Here is a tiny trained network, its code and every weight. The questions are about switching its units off for an input and a class, where a switched-off unit gives its printed mean instead of its output.

import numpy as np


def w(rows, s, z=0):
    codes = np.array(rows[::2]) - 128.0
    scale = np.full(codes.shape[1], s)
    scale[-1] = z or s
    return codes * scale


def norm(h):
    return h / np.sqrt((h * h).mean(-1, keepdims=True) + 1e-5)


def f(y):
    return y / 2 * (1 + np.tanh(0.7978845608 * (y + 0.044715 * y**3)))


def log_softmax(a):
    a = a - a.max(-1, keepdims=True)
    return a - np.log(np.exp(a).sum(-1, keepdims=True))


def net(x, mask):
    res = np.array(x, float).reshape(1, 5) / 4 @ E
    u = 0
    for l in range(2):
        y = f(norm(res) @ A[l][:, :-1].T + A[l][:, -1])
        res = res + np.where(mask[u : u + 15], y, B[l][:, -1]) @ B[l][:, :-1]
        u += 15
    return log_softmax(norm(res)[-1] @ U[:, :-1].T + U[:, -1])


A, B = {}, {}
E = w([
[85,133,197],'x0',
[128,129,129],'x1',
[144,62,135],'x2',
[128,128,127],'x3',
[254,150,180],'x4',
],0.0083)
A[0] = w([
[152,15,171,124],'0.n0',
[50,105,110,58],'0.n1',
[107,29,130,109],'0.n2',
[140,134,149,95],'0.n3',
[111,150,119,125],'0.n4',
[179,69,129,127],'0.n5',
[158,111,79,82],'0.n6',
[116,187,122,103],'0.n7',
[119,242,133,118],'0.n8',
[117,64,168,110],'0.n9',
[151,135,139,126],'0.n10',
[126,114,130,158],'0.n11',
[75,96,138,18],'0.n12',
[72,122,248,84],'0.n13',
[98,145,123,5],'0.n14',
],0.012,0.0025)
B[0] = w([
[112,218,149,230],'0.n0',
[76,139,171,232],'0.n1',
[106,194,133,205],'0.n2',
[110,118,138,132],'0.n3',
[121,136,136,139],'0.n4',
[85,172,116,194],'0.n5',
[135,128,82,149],'0.n6',
[120,156,135,155],'0.n7',
[102,216,137,229],'0.n8',
[140,152,120,169],'0.n9',
[98,123,140,148],'0.n10',
[127,134,125,140],'0.n11',
[119,117,147,161],'0.n12',
[207,116,8,252],'0.n13',
[134,123,146,115],'0.n14',
],0.019,0.0036)
A[1] = w([
[168,142,146,87],'1.n0',
[103,134,182,133],'1.n1',
[119,164,148,56],'1.n2',
[136,101,141,57],'1.n3',
[145,139,123,214],'1.n4',
[144,71,133,163],'1.n5',
[125,206,104,136],'1.n6',
[197,130,210,197],'1.n7',
[155,91,7,172],'1.n8',
[117,130,144,106],'1.n9',
[140,132,124,222],'1.n10',
[143,202,189,195],'1.n11',
[186,141,148,219],'1.n12',
[122,98,131,7],'1.n13',
[174,137,155,140],'1.n14',
],0.017,0.0014)
B[1] = w([
[66,114,136,144],'1.n0',
[142,62,122,141],'1.n1',
[148,113,104,160],'1.n2',
[123,154,99,115],'1.n3',
[109,116,116,147],'1.n4',
[128,165,67,118],'1.n5',
[172,84,131,250],'1.n6',
[12,120,202,153],'1.n7',
[178,8,221,178],'1.n8',
[133,113,123,128],'1.n9',
[115,122,127,139],'1.n10',
[166,120,27,222],'1.n11',
[36,117,155,161],'1.n12',
[125,138,109,116],'1.n13',
[56,123,150,145],'1.n14',
],0.017,0.012)
U = w([
[144,109,98,238],'0',
[8,161,133,107],'1',
[167,126,101,204],'2',
[190,220,59,117],'3',
[199,64,183,68],'4',
[174,210,168,2],'5',
],0.011,0.006)

Each question gives the input, the list of numbers given to net, and the class t.
The units are the neurons (one row each of A and B). Each row of codes is followed by its name. A weight is (code - 128) times the scale printed after its matrix; where a second scale follows, it is the last column's (A, B and U).
mask holds one flag per neuron, layer by layer. A switched-off neuron (its flag False) gives its mean, the last column of its row in B, instead of its output. The means were averaged over made-up inputs and are rounded, as every weight is.
A unit's drop is (log p(t) with every unit on - log p(t) with that unit switched off) / (log p(t) with every unit on - log p(t) with every unit switched off).
The circuit of an input: a set's keep is (log p(t) with only the set's units on - log p(t) with every unit switched off) / (log p(t) with every unit on - log p(t) with every unit switched off). Starting from the 12 units with the biggest drops (on a tie, the unit counted first), units are removed one at a time, each time the one whose removal leaves the highest keep (on an exact tie, the one counted first), for as long as the keep stays at least 0.8.
units of the circuit, in order: the units of the circuit, biggest drop first
most important unit: the unit with the biggest drop
k most important neurons: the k neurons with the biggest drops, biggest first
drop of u: that unit's drop, to one decimal
input [8,6,-5,1,-6], class 4: 2 most important neurons => 0.n0; 0.n13
input [0,0,6,-7,-8], class 1: 3 most important neurons => 1.n8; 1.n6; 1.n11
input [-6,6,-8,1,8], class 1: 2 most important neurons => 0.n13; 1.n7
input [-3,-4,0,5,-8], class 1: most important unit => 0.n13
input [-6,0,2,-7,-8], class 1: 2 most important neurons => 0.n13; 0.n1
input [8,-2,-3,0,-4], class 4: units of the circuit, in order => 0.n13; 1.n8
input [8,-7,1,3,-4], class 4: 3 most important neurons => 0.n13; 1.n8; 1.n11
input [5,-6,-7,0,-6], class 3: units of the circuit, in order => 1.n8; 1.n12
input [-5,6,-5,0,-6], class 1: 2 most important neurons => 0.n13; 0.n0
input [-8,7,-6,-3,1], class 4: units of the circuit, in order => 0.n0; 1.n8
input [-8,-4,4,3,8], class 1: units of the circuit, in order => 0.n13; 1.n7
input [2,-1,-8,1,-6], class 3: 3 most important neurons => 1.n8; 0.n8; 1.n7
input [1,4,-7,-2,-6], class 3: 2 most important neurons => 1.n8; 1.n7
input [-1,8,2,-7,8], class 1: most important neuron => 1.n7
input [-8,3,2,-2,-6], class 4: 2 most important neurons => 1.n8; 1.n11
input [-5,-3,2,6,-7], class 1: units of the circuit, in order => 0.n13; 1.n11
input [0,5,6,3,-7], class 1: drop of 0.n2 => -0.1
input [3,-2,7,-4,1], class 3: drop of 0.n0 => 0.6
input [4,7,6,0,8], class 1: drop of 1.n12 => 0.0
input [7,5,-8,-4,5], class 3: units of the circuit, in order => 1.n8
